Below are the code and all the weights of a small trained network. Each question names an input and a target symbol and asks about switching units off, where a switched-off unit gives its printed mean instead of its output.

import numpy as np


def w(rows, s, z=0):
    codes = np.array(rows[::2]) - 128.0
    scale = np.full(codes.shape[1], s)
    scale[-1] = z or s
    return codes * scale


def f(y):
    return np.maximum(y, 0)


def softmax(a):
    e = np.exp(a - a.max(-1, keepdims=True))
    return e / e.sum(-1, keepdims=True)


def log_softmax(a):
    a = a - a.max(-1, keepdims=True)
    return a - np.log(np.exp(a).sum(-1, keepdims=True))


def net(x, mask):
    ids = ['ΘΠΣΨΩβεζηλμξτφ'.index(c) for c in x.split()]
    T = len(ids)
    res = E[ids] + P[:T]
    q, k, v = (res @ M[0].T for M in (Q, K, V))
    z = softmax(np.where(np.tri(T) > 0, q @ k.T / 2**0.5, -1e9)) @ v
    res = res + np.where(mask[0], z, O[0][:, -1]) @ O[0][:, :-1]
    y = f(res @ A[0][:, :-1].T + A[0][:, -1])
    res = res + np.where(mask[1:9], y, B[0][:, -1]) @ B[0][:, :-1]
    return log_softmax(res[-1] @ U[:, :-1].T + U[:, -1])


Q, K, V, O, A, B = {}, {}, {}, {}, {}, {}
E = w([
[133,96,85,11,84],'Θ',
[135,100,132,124,137],'Π',
[103,189,154,83,80],'Σ',
[70,100,134,212,57],'Ψ',
[21,51,73,108,63],'Ω',
[54,101,94,74,20],'β',
[152,43,134,67,79],'ε',
[190,144,171,84,118],'ζ',
[127,60,128,184,133],'η',
[219,64,141,144,173],'λ',
[145,72,128,144,162],'μ',
[207,64,197,203,78],'ξ',
[112,121,164,164,64],'τ',
[152,93,141,130,139],'φ',
],0.012)
P = w([
[88,144,233,110,127],'0',
[157,127,33,154,96],'1',
[146,102,175,115,97],'2',
[168,107,35,140,90],'3',
[150,83,181,99,98],'4',
[175,88,23,129,94],'5',
[151,67,187,86,99],'6',
[166,79,8,122,88],'7',
[150,53,192,73,102],'8',
],0.014)
Q[0] = w([
[124,50,252,79,94],'h1',
[163,101,88,113,63],'h1',
],0.019)
K[0] = w([
[118,5,79,14,39],'h1',
[37,115,230,108,180],'h1',
],0.011)
V[0] = w([
[75,36,141,254,120],'h1',
[15,154,94,78,68],'h1',
],0.012)
O[0] = w([
[65,39,179,193,133,158],'h1',
[88,98,95,7,112,254],'h1',
],0.019,0.0036)
A[0] = w([
[125,159,193,161,209,115],'n1',
[183,113,65,214,93,132],'n2',
[136,112,156,139,111,147],'n3',
[158,164,63,148,148,53],'n4',
[99,135,58,147,72,152],'n5',
[104,192,245,127,65,70],'n6',
[69,78,228,156,155,2],'n7',
[178,151,203,135,168,91],'n8',
],0.011,0.0075)
B[0] = w([
[172,174,131,47,159,181],'n1',
[91,196,159,145,126,253],'n2',
[119,96,130,162,136,187],'n3',
[84,137,139,137,38,173],'n4',
[200,124,147,129,175,208],'n5',
[166,115,95,212,9,175],'n6',
[88,196,96,130,184,255],'n7',
[193,68,83,150,149,179],'n8',
],0.012,0.0097)
U = w([
[191,197,83,57,205,61],'Θ',
[137,131,166,147,134,229],'Π',
[89,231,122,123,23,94],'Σ',
[48,143,84,178,128,118],'Ψ',
[50,101,177,103,207,90],'Ω',
[123,58,163,81,78,83],'β',
[170,5,223,174,71,254],'ε',
[237,111,43,158,91,35],'ζ',
[78,233,163,100,219,88],'η',
[217,142,134,112,241,171],'λ',
[163,129,55,105,254,162],'μ',
[145,173,215,196,92,55],'ξ',
[82,106,113,207,37,175],'τ',
[151,128,118,147,155,235],'φ',
],0.0072,0.0056)

Each question gives the input, a string of symbols that net reads in full, and the target symbol t.
The units are the heads (2 rows each of Q, K, V and O) and the neurons (one row each of A and B). Each row of codes is followed by its name. A weight is (code - 128) times the scale printed after its matrix; where a second scale follows, it is the last column's (O, A, B and U).
mask holds one flag per unit, heads first, then neurons. A switched-off unit (its flag False) gives its mean, the last column of its rows in O or B, instead of its output. The means were averaged over made-up inputs and are rounded, as every weight is.
A unit's drop is (log p(t) with every unit on - log p(t) with that unit switched off) / (log p(t) with every unit on - log p(t) with every unit switched off).
The circuit of an input: a set's keep is (log p(t) with only the set's units on - log p(t) with every unit switched off) / (log p(t) with every unit on - log p(t) with every unit switched off). Starting from all 9 units, units are removed one at a time, each time the one whose removal leaves the highest keep (on an exact tie, the one counted first), for as long as the keep stays at least 0.8.
circuit, biggest first: the units of the circuit, biggest drop first
most important unit: the unit with the biggest drop
k most important neurons: the k neurons with the biggest drops, biggest first
drop of u: that unit's drop, to one decimal
input τ ζ ζ Σ μ η, target ε: circuit, biggest first	h1, n7
input ξ β φ, target β: circuit, biggest first	h1, n7
input Θ τ μ, target Θ: circuit, biggest first	h1
input ξ ξ Σ τ ξ Ω τ τ Π, target Ω: circuit, biggest first	h1, n7
input ζ ζ ξ ζ ξ, target ξ: 2 most important neurons	n6, n2
input Θ ζ ε ε η Ω τ ζ λ, target Ω: circuit, biggest first	h1, n7
input Σ ξ ε Ψ, target Θ: 2 most important neurons	n5, n6
input β τ τ ζ λ ε λ, target ε: 3 most important neurons	n7, n1, n2
input ξ φ Ω ζ, target η: circuit, biggest first	h1, n7, n2, n1
input ζ Π Σ ζ η ζ β ζ, target Σ: circuit, biggest first	h1, n4
input λ ζ μ ζ ζ λ ζ μ, target ξ: 2 most important neurons	n2, n7
input λ τ μ λ τ φ Ψ λ, target ξ: circuit, biggest first	h1, n2
input φ λ τ Σ ξ, target ξ: 3 most important neurons	n6, n7, n2
input ζ Σ ξ λ, target Σ: most important neuron	n4
input Σ λ ε Π Ω, target Ω: 2 most important neurons	n7, n6
input ξ ε Σ Σ φ ζ, target η: 4 most important neurons	n2, n7, n1, n6
input ξ Ω ζ φ Ψ Σ φ Ω, target η: circuit, biggest first	h1, n7, n2, n6
input Σ Ω Σ ζ λ Θ, target Θ: 2 most important neurons	n5, n6
input ζ ζ Ψ τ, target Σ: 2 most important neurons	n4, n2
input β ζ Σ η Ω ζ ζ Ω, target μ: most important unit	n5
input Σ ζ τ λ Σ τ, target Θ: 2 most important neurons	n5, n6
input ζ Π μ Ω λ Σ, target Σ: 2 most important neurons	n4, n8
input λ λ ξ η β β λ Σ Σ, target β: 2 most important neurons	n7, n2
input η η Ψ λ λ ζ η, target η: 3 most important neurons	n7, n1, n2
input ζ ζ λ, target λ: 3 most important neurons	n1, n8, n4
input τ μ λ ξ Ψ ζ, target ε: drop of n2	0.1
input ξ ζ λ λ Σ μ, target η: drop of h1	1.1
input ζ Σ ζ, target ζ: drop of n8	0.3
input ζ μ η ζ Π λ Σ λ, target Σ: drop of n2	0.2
input Ω φ ε, target ε: circuit, biggest first	n7
